Here is a tiny trained network, its code and every weight. The questions are about switching its units off for an input and a target symbol, where a switched-off unit gives its printed mean instead of its output.

import numpy as np


def w(rows, s, z=0):
    codes = np.array(rows[::2]) - 128.0
    scale = np.full(codes.shape[1], s)
    scale[-1] = z or s
    return codes * scale


def f(y):
    return np.maximum(y, 0)


def softmax(a):
    e = np.exp(a - a.max(-1, keepdims=True))
    return e / e.sum(-1, keepdims=True)


def log_softmax(a):
    a = a - a.max(-1, keepdims=True)
    return a - np.log(np.exp(a).sum(-1, keepdims=True))


def net(x, mask):
    ids = ['ΓΔΞΠΦαβεζηθλμστψ'.index(c) for c in x.split()]
    T = len(ids)
    res = E[ids] + P[:T]
    r = res
    for j in range(3):
        rows = slice(2 * j, 2 * j + 2)
        q, k, v = (r @ M[0][rows].T for M in (Q, K, V))
        z = softmax(np.where(np.tri(T) > 0, q @ k.T / 2**0.5, -1e9)) @ v
        o = O[0][rows]
        res = res + np.where(mask[j], z, o[:, -1]) @ o[:, :-1]
    y = f(res @ A[0][:, :-1].T + A[0][:, -1])
    res = res + np.where(mask[3:19], y, B[0][:, -1]) @ B[0][:, :-1]
    return log_softmax(res[-1] @ U[:, :-1].T + U[:, -1])


Q, K, V, O, A, B = {}, {}, {}, {}, {}, {}
E = w([
[202,192,172,176],'Γ',
[38,194,183,68],'Δ',
[94,130,138,158],'Ξ',
[184,173,152,203],'Π',
[128,112,127,107],'Φ',
[204,123,110,129],'α',
[77,106,108,161],'β',
[108,124,143,80],'ε',
[74,174,76,114],'ζ',
[159,81,77,118],'η',
[116,62,132,165],'θ',
[9,179,64,208],'λ',
[198,183,118,206],'μ',
[179,140,183,173],'σ',
[185,254,125,165],'τ',
[100,84,166,177],'ψ',
],0.02)
P = w([
[59,159,108,247],'0',
[136,119,126,145],'1',
[134,116,123,142],'2',
[135,118,125,138],'3',
[136,119,128,137],'4',
[134,121,130,139],'5',
],0.015)
Q[0] = w([
[227,153,173,95],'head 1',
[139,141,109,200],'head 1',
[69,154,122,248],'head 2',
[171,156,148,122],'head 2',
[163,200,168,183],'head 3',
[199,148,136,39],'head 3',
],0.016)
K[0] = w([
[213,90,167,104],'head 1',
[140,153,145,184],'head 1',
[102,186,117,184],'head 2',
[158,130,67,95],'head 2',
[109,213,124,55],'head 3',
[228,65,123,1],'head 3',
],0.018)
V[0] = w([
[136,113,113,193],'head 1',
[78,152,162,159],'head 1',
[78,133,87,104],'head 2',
[96,155,125,122],'head 2',
[89,43,89,152],'head 3',
[114,174,7,75],'head 3',
],0.016)
O[0] = w([
[85,207,83,107,253],'head 1',
[135,128,185,65,238],'head 1',
[153,113,134,94,143],'head 2',
[138,157,143,87,169],'head 2',
[99,19,73,149,168],'head 3',
[165,168,8,47,113],'head 3',
],0.013,0.011)
A[0] = w([
[183,136,147,163,80],'neuron 1',
[165,159,124,162,48],'neuron 2',
[75,212,135,134,90],'neuron 3',
[125,141,131,203,147],'neuron 4',
[161,146,144,84,43],'neuron 5',
[161,208,87,174,57],'neuron 6',
[138,84,51,148,54],'neuron 7',
[177,133,194,126,95],'neuron 8',
[253,156,89,152,48],'neuron 9',
[89,54,124,100,32],'neuron 10',
[35,97,135,88,12],'neuron 11',
[66,106,140,180,48],'neuron 12',
[131,152,81,81,137],'neuron 13',
[118,127,103,205,182],'neuron 14',
[89,117,162,77,28],'neuron 15',
[203,124,120,167,165],'neuron 16',
],0.013,0.011)
B[0] = w([
[93,180,137,91,152],'neuron 1',
[122,67,136,23,157],'neuron 2',
[129,148,169,175,254],'neuron 3',
[176,81,108,120,202],'neuron 4',
[159,97,47,118,161],'neuron 5',
[170,42,84,29,213],'neuron 6',
[116,139,255,149,164],'neuron 7',
[137,149,31,167,183],'neuron 8',
[9,150,130,127,177],'neuron 9',
[68,151,42,187,171],'neuron 10',
[86,145,151,33,199],'neuron 11',
[166,11,99,122,185],'neuron 12',
[156,160,151,230,233],'neuron 13',
[202,81,133,123,201],'neuron 14',
[151,62,213,91,162],'neuron 15',
[56,151,166,183,160],'neuron 16',
],0.0092,0.014)
U = w([
[111,154,135,251,106],'Γ',
[203,100,141,47,79],'Δ',
[98,142,201,53,206],'Ξ',
[73,150,209,144,52],'Π',
[71,146,52,134,183],'Φ',
[140,125,114,139,246],'α',
[3,143,103,83,1],'β',
[82,140,144,111,197],'ε',
[197,137,31,148,129],'ζ',
[93,130,108,162,177],'η',
[90,99,57,133,95],'θ',
[133,141,91,45,167],'λ',
[26,226,145,169,116],'μ',
[169,113,167,141,132],'σ',
[194,188,173,139,46],'τ',
[111,90,164,64,34],'ψ',
],0.011,0.01)

Each question gives the input, a string of symbols that net reads in full, and the target symbol t.
The units are the heads (2 rows each of Q, K, V and O) and the neurons (one row each of A and B). Each row of codes is followed by its name. A weight is (code - 128) times the scale printed after its matrix; where a second scale follows, it is the last column's (O, A, B and U).
mask holds one flag per unit, heads first, then neurons. A switched-off unit (its flag False) gives its mean, the last column of its rows in O or B, instead of its output. The means were averaged over made-up inputs and are rounded, as every weight is.
A unit's drop is (log p(t) with every unit on - log p(t) with that unit switched off) / (log p(t) with every unit on - log p(t) with every unit switched off).
The circuit of an input: a set's keep is (log p(t) with only the set's units on - log p(t) with every unit switched off) / (log p(t) with every unit on - log p(t) with every unit switched off). Starting from the 12 units with the biggest drops (on a tie, the unit counted first), units are removed one at a time, each time the one whose removal leaves the highest keep (on an exact tie, the one counted first), for as long as the keep stays at least 0.8.
units of the circuit, in order: the units of the circuit, biggest drop first
unit that matters most: the unit with the biggest drop
k most important neurons: the k neurons with the biggest drops, biggest first
which heads matter: for each layer, one digit per head in row order, 1 if its drop is at least 0.15 and else 0, layers parted by /
input Π Δ α θ Ξ, target Π: units of the circuit, in order -> (head 3)
input Ξ η ε ζ σ, target Φ: units of the circuit, in order -> (neuron 9; head 3; head 1)
input ψ θ θ Γ θ, target ψ: which heads matter -> 101
input θ ψ Δ β Φ β, target θ: units of the circuit, in order -> (head 3; neuron 12)
input ζ σ θ η η Ξ, target ζ: units of the circuit, in order -> (head 3; neuron 13)
input τ Ξ σ, target λ: which heads matter -> 001
input λ θ Π θ ζ Ξ, target λ: units of the circuit, in order -> (head 3; head 1)
input θ α μ, target Δ: units of the circuit, in order -> (neuron 6; head 3; neuron 2)
input τ τ μ, target λ: units of the circuit, in order -> (neuron 6; head 3; neuron 9)
input Ξ λ α Φ ζ θ, target Ξ: which heads matter -> 110
input ψ θ μ, target Δ: units of the circuit, in order -> (neuron 6; head 1; head 3; neuron 2)
input ζ β ψ β β, target ζ: 2 most important neurons -> (neuron 13; neuron 5)
input λ Γ Γ Δ μ ζ, target λ: 3 most important neurons -> (neuron 11; neuron 5; neuron 15)
input Ξ θ θ θ ψ, target Ξ: unit that matters most -> head 1
input μ Φ ψ, target μ: units of the circuit, in order -> (head 1; neuron 6)
input β Δ μ η Γ ψ, target β: units of the circuit, in order -> (head 3; neuron 10; head 1; neuron 11)
input θ μ Φ τ Φ Γ, target λ: 2 most important neurons -> (neuron 6; neuron 2)
input ζ λ τ μ, target λ: 3 most important neurons -> (neuron 6; neuron 9; neuron 2)
input Δ Γ θ β, target Δ: units of the circuit, in order -> (head 1; head 2; neuron 5)
input ψ ψ Ξ ζ ψ ψ, target ψ: 4 most important neurons -> (neuron 11; neuron 12; neuron 15; neuron 13)
input η ζ ζ ψ ψ Π, target Φ: which heads matter -> 001
